In the rows, 128 means zero.
Here are made-up elements, facts about them, and rows of numbers that follow some of those facts. Name the element behind each unnamed row.

Facts:
stumor ε gibral; besil ε grudri; stezuk ε nugras
skefle ε stumor; skedogo ε drodrem; lastar ε brugik
pege ε plelas; lesker ε bufi; trudo ε klibre
bramen ε muplal; klibre ε skolori; dugro ε pife
skobras ε fotri; brufleflo ε lesker; bufi ε besil
skolori ε fevum; muplal ε fledrar; brugik ε trubrimas
nugras ε pege; fledrar ε skefle; tutru ε skedogo
votrobun ε lastar; drodrem ε trokik; gibral ε stezuk
trubrimas ε mirir; suvin ε skobras; stumor ξ 330
besil ξ 330; mirir ξ 523; kidi ξ 330
stezuk ξ 523; fevum ξ 330; skefle ξ 330
skedogo ξ 330; kupem ξ 330; lastar ξ 330
pege ξ 330; pife ξ 330; lesker ξ 523
fotri ξ 330; trudo ξ 330; bramen ξ 330
skomik ξ 523; plelas ξ 523; klibre ξ 330
dugro ξ 523; skobras ξ 523; bufi ξ 330
skolori ξ 330; guklen ξ 330; muplal ξ 523
brugik ξ 330; grutu ξ 523; nugras ξ 330
fledrar ξ 523; tutru ξ 330; votrobun ξ 330
trokik ξ 330; drodrem ξ 330; gibral ξ 330
nerir ξ 330; trubrimas ξ 523; suvin ξ 523
stumor δ b; besil δ c; mirir δ b
kidi δ c; stezuk δ b; fevum δ b
skefle δ b; skedogo δ b; kupem δ d
lastar δ a; pege δ c; pife δ d
lesker δ d; fotri δ d; trudo δ c
bramen δ a; skomik δ c; plelas δ d
klibre δ c; dugro δ a; skobras δ d
bufi δ a; skolori δ d; guklen δ b
muplal δ a; brugik δ b; grutu δ b
nugras δ a; fledrar δ a; tutru δ c
votrobun δ a; trokik δ a; drodrem δ a
gibral δ a; nerir δ a; trubrimas δ c
suvin δ c

Some elements and their rows:
fledrar: [147 141 139 104 110 183 102  84 133 146  86 112 145]
pife: [106 121 123 163 167 113 124 147 122 108 180 131 130]
dugro: [146 137 156 107 112 181  94  99 131 138 104 133 156]
drodrem: [120 110 138 149 102 162 105 146 151 136  98 121 125]
nerir: [117 106 144 147 107 158  99 152 147 134 108 129 126]
klibre: [ 98 122 148 135  89 150 129 143 162 187 108 118 127]
pege: [ 91 133 126 135 136 133 136 156 106 176 200 103 124]
nugras: [109 125  99 141 148 144 112 145  95 134 181  87 106]
stezuk: [140 149 100  64 157  54 135  84  79 121 169 135 104]
fini: [222 135  80 121 157 143 142 161  67  38 125 146 112]
grutu: [153 133 143  77 112  69 123  95 126 118  91 181 129]
skobras: [147 138 152 109 134 149  97  91 140 129  99 148 149]
bramen: [117 111 133 147 100 163 107 140 152 139  88 109 122]
votrobun: [103 133 111 166 150 161 145 143 116 111 158 102 139]

Rows to name:
Some rows may be elements named above.
[110 124 101 140 150 147 114 147  94 132 181  88 112]  nugras
[110 125  97 143 149 145 117 140 100 133 171  80 109]  gibral
[ 98 168 164  98  98 196 135 100 138 172  87 152 166]  trubrimas
[ 98 169 164 102  96 194 135 101 136 172  86 149 167]  trubrimas
[233 132  75 126 157 138 155 147  83  41 112 123 113]  brufleflo
[142 140 144  75 112  74 126  97 129 114  83 192 135]  mirir
[142 134 157 105 133 142  82 102 134 133 114 162 144]  plelas
[ 90 133 124 155 100 187 127 136 149 123  56 123 125]  lastar
[100 169 163 103  98 195 137  99 139 176  84 154 166]  trubrimas
[122 111 118 117  97  48 136 130 154 118  69 148  92]  skedogo
[ 82 153  88 135 145  73 188 124 115  82 107 144 111]  brugik
[157 133 142  75 111  69 122  93 131 116  92 184 127]  grutu
[ 80 154  87 137 144  70 185 123 117  81 105 146 108]  brugik
[142 141 147  77 112  78 128  94 128 114  86 194 131]  mirir
[144 134 156 104 135 144  81 100 130 136 115 163 144]  plelas

Now the same elements, written a new way:
Some rows with their names:
grudri: [ 96 123  84 136 141 194 129 184 149 124 136 129 154 127 128 174 142 143
 114 100 159  76 123  82 128 119 141 159 138 112 136 140 122 113 129  53
  96 170 115  93 105 158 124 123 146 122]
dugro: [111  92 114 168 141 200 124 134 111 119 132  84 147  94 131 176 140 122
 124  82 121  75 111  92 133 145 178 175 115 100 101  87 140 132 130 116
  80 170 128 112 167 140 110 137 123 134]
pife: [107  96  82 166 102 196 134 104 204 105 167 148 152 172 131 153 130 151
 109  89 151 121 112 144 149 153 147 161 121 118 138 175 149 102 136  47
 126 166 112 153 113 177 131 165 119 101]
skefle: [ 53  94  83 146 116 202 133 193 129 136 164 109 122 138 118 197 149 152
  83 105 129 110 125 120 131 138 110 160 130 125 172 131 183 100 138 134
 124 182 157 111 125 167 123 155 116 113]
fini: [ 97 122  86 142 143 186 128 180 147 125 132 125 151 130 125 177 141 143
 112  91 153  79 123  84 128 126 137 160 136 114 136 136 129 114 129  48
  99 170 117  97 113 158 124 129 146 127]
mirir: [ 87  88  98 148 141 193 132 164 134 141 151  61 147  70 129 179 136 148
 107 119 107  87 122 121 132  95 170 176 115 131 133 148 160 119 139 111
 107 184 143  96 145 122 118 140 143 133]
votrobun: [ 88 100  84 178 122 190 121 130 185  97 130 150 149 180 121 165 140 127
 122  85 150 101 101 125 139 133 168 170 120 110 142 137 160 119 130  86
 133 161 141 141 119 178 124 166 106  93]
plelas: [128  98  88 158 122 196 137  75 176 111 177  77 162  76 139 154 119 143
 112  77 141  89 108 114 154 123 172 159  95 126 118 172 147 116 137  60
 100 168 117 135 138 141 128 159 137 114]
nerir: [ 89  99  85 178 122 185 121 137 182  99 136 151 148 176 121 169 141 123
 123  88 155 108 101 118 140 132 169 166 117 107 138 137 159 120 130  85
 128 163 137 143 119 179 123 166 106  89]
drodrem: [ 81  92  90 163 122 185 120 168 162 114 140 124 147 177 118 171 143 121
 119  95 129 100 115 116 136 133 156 170 139 106 135 110 139 121 128  97
 120 176 114 147 123 184 122 151 106 112]
kidi: [ 61  93 113 145 124 168 130 135 200 115 183 129 156 180 101 130 143 144
 104 111  88 143 124  90 128 177 144 187 163 116 131 125 156 109 135  84
 113 156 114 109 121 183 120 157 143 133]
grutu: [ 88  90  98 152 140 193 133 167 133 145 149  57 150  68 131 178 136 144
 110 117 123  87 122 112 131  98 165 174 113 130 135 149 164 118 137 108
  95 183 141  93 142 126 117 140 137 136]
stezuk: [ 86  81 106 146 132 173 134 145 148 154 156  21 162  85 111 177 128 143
 116 131 173  77 116 116 137 121 144 160 109 132 153 126 168 118 137  92
  49 176 125  71 143 134 128 143 127 140]
bufi: [ 74  98  82 171 119 211 127 147 183 104 147 144 150 164 133 162 144 121
 136 102 175 113  98 113 139 125 172 166 130 101 141 142 157 117 129  85
 110 162 118 143 109 181 117 164 110  81]

Which element is each row?
Some rows may be elements named above.
[132  99  89 158 120 195 136  71 173 108 175  78 164  81 137 155 117 143
 114  76 141  89 107 117 152 121 173 159  95 127 114 173 145 118 137  57
 102 166 108 127 134 138 129 159 135 112]  plelas
[ 86  98 107 154 135 162 132 101 169 100 156  59 156  79 110 151 135 138
 123 107 122  96 117  83 139 118 162 174 126 127 119 128 151 127 133 113
 120 177  88  85 135 139 119 135 158 156]  skomik
[ 48  94  82 146 112 201 133 194 127 134 167 123 128 133 120 197 149 149
  81 106 129 106 127 119 129 145 110 164 128 123 175 134 186 102 137 139
 126 182 160 113 123 171 122 155 118 112]  skefle
[132  98  89 159 121 193 135  69 176 108 170  76 160  73 139 154 118 141
 113  69 138  93 108 115 156 125 170 157  96 127 114 170 146 115 137  58
 101 169 117 133 132 141 128 156 137 115]  plelas
[123 102  85 150 115 217 140  74 175 110 180  91 161  74 146 150 117 142
 118  85 146  96 108 111 153 116 178 160  97 124 118 159 143 117 137  75
  94 166  95 127 127 143 120 151 137 110]  lesker
[ 70  94  89 161 121 170 131 213 144 139 155  98 138 166 119 189 149 152
 107 120 142 128 120 131 131 137 122 177 136 122 153 134 187 103 139  96
 101 185 153 126 124 165 122 148 123 132]  stumor
[ 63  93 111 144 124 168 131 136 197 118 180 128 157 181 103 128 143 145
 105 113  86 143 124  91 128 174 141 185 159 115 130 120 157 108 136  85
 116 155 110 111 122 183 121 156 142 138]  kidi
[ 70  88  93 162 126 187 126 173 163 139 137 122 139 170 113 180 144 156
 102 127 101 107 131 155 125 120 149 177 142 124 152 159 155 105 138  80
 142 183 157 123 127 154 127 155 120 125]  brugik
[ 88  80 108 145 137 165 133 142 139 153 152  25 159  85 110 180 131 142
 115 131 174  76 116 116 137 123 145 158 109 132 150 126 167 118 136  92
  54 178 119  69 143 135 129 142 126 141]  stezuk
[ 85  84  94 147 109 195 132 141 184 104 195 140 164 162  91 163 156 149
 143 114 119 125 117  75 135 169 124 196 147 112 138 117 144 108 129  56
 132 179  66 129  95 168 110 155 137 128]  besil
[ 86  94  93 167 127 183 118 158 168 106 125 138 145 185 109 172 140 125
 114  92 113  94 117 130 133 141 158 172 132 110 128 120 133 125 128  96
 140 176 132 147 126 178 125 151 109 117]  lastar
[130  97  89 158 119 195 135  69 174 111 165  78 165  76 140 152 118 143
 113  73 133  90 108 114 155 118 172 154  94 128 119 172 144 117 137  60
 101 167 110 130 135 142 129 155 136 116]  plelas
[ 86  92  92 167 125 152 119 182 145 112 145  96 152 179 115 175 145 124
 122  88 153 109 108 106 140 143 138 169 133 107 133  97 153 118 129  93
 101 179 124 152 129 189 126 153 106 115]  gibral
[127  91 107 126 129 199 134 117 151 138 198  91 169  95 131 131 115 135
  90  83  70 104 127 105 146 150 167 170 116 130 102 141 126 121 137  73
  75 160 120 138 145 152 117 144 139 124]  skobras

Now the same elements, written a new way:
Some rows with their names:
nerir: [146 155 123 163 113 152 114 126 115 133 123 160  73  92 113 120 119 144
 147 123 164 149 132 123 132 140 169 120 155 158 118 118 134 149 169 146
  97 136 117 139 115 104 136 110 118 126 141 129 119 136  94 146 154 126
 128]
drodrem: [143 144 125 155 111 166 127 127 112 137 120 155  70 104 106 116 120 158
 154 117 156 146 136 128 112 133 160 124 135 143 109 116 141 147 169 142
 104 135 114 129 111 108 148 101 125 124 141 121 110 129  97 156 161 131
 133]
stumor: [133 126 116  91 145 107 116 113 125  95  97 128 111 144 138 136 137 139
 100 158 131 133  89  97 129 164 148 129 127 125 147 131 115 168 119 188
 171 150 150  66 140 136 115 146 123 175  87 135  84 127 109 139 104 147
 114]
bramen: [132 155 118 123  97 147 104 117  93 119  88 164  65 104 128 158 105 153
 119 167 157 137 112 109 143 168 180 116 186 138 121 124 115 244 134 133
 120 151  94 134 132 118 118 146 109 119 131 120 115 159  74 160 167 123
 133]
pife: [140 151 136 111 134 136 141 129 119 109 138 134 106  85 136  90 130 200
 161 138  96 125 133 131 116 146 116 132 152 126  99 129 190 119 134  95
 103 103 138  77  93 107  72 141 129 143 107 158 161 111 136 132 109 111
 143]
kupem: [131 148 147 111 155 134 132 128 128 123 150 122 101 119 120  93 123 190
 146 132  81 141 140 132 122 140 109 157 158 104 108 122 159 103 112 108
 124 106 141  69 122 111  89 129 133 130 124 133 152 100 126 137 111  87
 133]
brugik: [116 125 121  85 131 136 151  97 138  95 117 127 137 127 130 110 134 155
 130 126 138 136 118 105 104 155 131 128 105 139 150 125 143 103 142 172
 123 145 155  84  99 136 116 101 131 172 106 151  90 115 130 160  99 161
 117]
nugras: [165 144 123 184 132 134  89 152  97 144 108 162  22 134 100 108 139 149
 125 129 165 144 110 140 130 160 176 133 134 160 120 130 139 182 163 123
 170 128 130 105 112 120 182 148 119 148 102 111 114 136  77 130 165 122
 141]
skefle: [130 130 117  84 154 110 105 108 135  92 103 118 128 147 131 165 124 124
  87 161 110 143  93  92 145 152 147 132 141 109 142 122  79 162  94 209
 167 155 154  75 169 129  96 137 116 165 112 124  78 127 108 144 100 137
 102]
tutru: [158 147 148 114 165 100 113 110 138 119 135 102 127 159 124 151  96 154
 130  92 111 122 141 133 146 131 107 135 101 100 150 121 134  83 136  73
 109 145 122 141 167 129 132 132 152 124 164 109 129 120 115 186 155 130
 127]
lesker: [ 76 122 134 134  92 119 155 123 129 143 139 136 182  80 174 107 138 104
 124 127  95 108 149 141 130 109  87 130 167 153 118 144 165  94 102  97
  90  96 131 164  70 139  89 143 112 103 110 165 199 134 182  73  68  99
 139]
mirir: [ 85  88 102 103  75 125 169 120 133 117 125 124 222 118 156 135 153  78
 125 129 131 110 117 118 107 105 117 101  97 151 132 141 140 119 118 179
 133 123 145 135  88 140 136 103 114 145  88 158 118 129 176  72  70 175
 132]
stezuk: [ 90  80 108 122 121 112 135 144 125 150 102 115 159 189 142 127 159  66
  86 142 114 116  94 122 122 125 121 139 102 132 146 149  99 156  86 159
 229 127 152 106 117 164 184 145 121 153  62 117 112 125 141  61  75 145
 122]
suvin: [117 120 139 141 139  87 123 134 149 163 144  87 201 169 146 174 112  61
 109  95  92 103 149 148 161  78  78 131 103 106 142 126  96  73  83  84
 130 133 120 196 171 136 151 129 139  89 158 103 150 128 147 113 126 118
 124]

Rows to name:
A row may be one of the elements named above.
[ 92  80 108 123 117 104 135 144 125 146 102 115 165 186 146 130 159  63
  86 144 111 116  94 122 127 126 121 135  99 134 146 150 102 149  83 156
 222 128 151 105 116 159 181 144 125 147  61 117 103 129 144  63  78 145
 120]  stezuk
[ 85 116 120 168  65 155 142 133 105 176 122 150 134 116 142 124 132  72
 121 118 153 126 143 134 126 102 134 124 148 157 124 127 118 162 127 116
 125 122  99 197 100 130 179 110 115  89 131 119 137 152 123  88 140 126
 135]  dugro
[ 86 118 131 124 109 130 155 145 130 159 152 121 174 125 148 112 131 107
 128 134  71 121 149 143 126  90  87 149 148 114 107 137 138  97  71 101
 139  90 130 129 106 128 107 129 120  98 119 128 171 104 171  63  84  90
 135]  skobras
[ 84 121 123 168  63 146 142 132 110 179 116 151 138 118 139 126 129  71
 118 123 147 128 145 134 126  96 138 120 146 153 122 129 121 160 119 116
 125 125 104 191  95 137 176 114 110  86 129 113 136 149 125  88 137 127
 139]  dugro
[ 81 115 136 131 108 128 153 149 128 164 148 114 172 132 148 111 135 108
 129 134  62 118 148 146 127  92  86 148 149 110 105 132 137 101  70 102
 142  90 129 128 106 130 116 128 121  96 113 131 178 112 170  66  88  91
 137]  skobras
[114 100 122 156 122 105 126 175 114 155 133 133 134 141 142 100 161 110
 112 152  84  99 115 162 131 118 105 136 130 138  97 156 154 150  88  85
 191  78 143 106  93 141 139 185 120 129  62 141 182 125 150  38  81 100
 155]  plelas
[165 149 123 176 143 124  81 138 115 140 119 160  42 127 104 146 128 131
 118 142 151 155 116 126 153 150 175 133 161 148 115 117  98 184 144 163
 140 137 122 123 151 108 144 146 113 134 128 115 116 139  83 130 149 108
 123]  gibral
[128 117 135 149 122  82 132 124 141 140 156 100 219 126 152 180 112  56
 120 100 113  95 153 145 162  79  82  99 101 125 136 130 122  71 116  96
  88 127 119 216 154 132 129 140 126  99 156 135 170 145 161 103 123 137
 132]  trubrimas
[131 148 141 113 138 127 138 123 124 111 135 139 115  84 134  94 126 188
 144 136 106 133 137 134 117 153 110 140 162 133 108 127 181 105 135 100
  98 106 141  94  90 119  67 138 124 138 111 162 163 112 143 140 101  99
 140]  skolori
[204 143 136 164 198  65  66 147 136 108 133 115  93 158 126 152 126 131
 109 111 126 117 109 146 163 145 123 119  99 126 142 132 132 116 144  93
 156 136 142 128 176 128 146 188 145 155 114 124 147 138 100 152 139 121
 128]  pege
[117 124 125  90 145 133 141 106 147 104 119 119 137 144 125 112 133 144
 125 119 128 144 119 102 109 150 127 136 106 132 152 123 124  97 138 179
 139 144 163  80 119 134 121 103 131 167 106 140  88 110 127 159 105 152
 111]  skedogo
[113 106 124 125 112  92 146 136 119 139 135 102 196 160 151 156 116  88
 117 111 105  81 139 145 141  86  87 101  85 111 131 144 141 115 108  53
 138 127 109 183 136 146 157 145 144 104 134 114 153 140 158 106 148 144
 150]  skomik
[162 137 118 182 139 132  90 154 101 142 115 163  28 137 102 105 141 146
 122 135 159 145 112 139 128 155 174 128 137 160 118 130 136 189 165 133
 171 127 127 106 113 118 181 154 128 148  99 118 117 136  74 127 160 124
 139]  nugras

The same elements again, as new rows of numbers:
Known rows:
tutru: [133 162 100  99 122  89 156  93 140 126 146  92 143 123 110 104 139]
fini: [153 178 121 131 118 110 120 109 159 141 148  84 105 131 134 178 113]
skolori: [111 179 134 135 146 139 155 129 134  95 125 101 115 172  99  79 125]
dugro: [130 139 128 114 124 120 118 132  95 120 122 169 121 141 126 195 170]
lastar: [116 145 101 110 157 113 117 139 140 107 104 147 132 170 100 103 157]
votrobun: [125 158  99  85 131 138 132 111 138 149 119 137 147 154 139 106 109]
pege: [145 103 104 117 114 108 153 123 136 135 176 115 128 146 133  67 187]
nugras: [122 106  95 111 139 118 103 158 129 127 142 164 125 178 145  68 182]
trokik: [101 252 143  46 123 120  86 136 149 152 122  70 112 152 153 110 131]
trudo: [134 154  99 109 124  96 162  97 142 126 144 100 141 135 104  89 143]
fledrar: [107 142 107  96  79 112 102 152  82 130 154 134  97 139 176 229 144]
skomik: [139 127 115 144 124  81 160 119  95 112 156 152 109 124 102 197 195]
grutu: [124  91 141 168 142 105 135 102 100 174 128 127 118 116 117 194 140]
grudri: [142 187 106 150 140 111 129 125 179 124 137 113 101 119 117 183 117]

Rows to name:
Some rows may be elements named above.
[123  86 176 164 131  95  90 101  83 178 146  97 112 136 132 180 192]  stezuk
[133 142 125 106 116 126 116 128  91 116 112 166 122 144 128 189 170]  dugro
[140 177 120 125 114  97 153  99 109 115 139 124 118  93 107 201 173]  trubrimas
[126  84 174 161 120  81  90 100  71 169 150  99 113 140 138 155 190]  stezuk
[129 146 151 160 123 145 154 131 115  91 128 141 104 141 110 165 150]  skobras
[132 118 146 173 102 157 151 145 128 124 150 155  90 139 141 159 180]  plelas
[118 136 102  93  98 126 104 148 141 141 149 124 122 164 169  92 147]  gibral
[133 122 159 167 102 166 149 143 137 119 153 151  97 140 152 146 188]  plelas
[136 141 122 109 119 117 119 137  95 123 111 158 111 134 130 202 169]  dugro
[124 167 166 165 146 122 134 130  94  73 104 139 102 164  78 154 179]  lesker

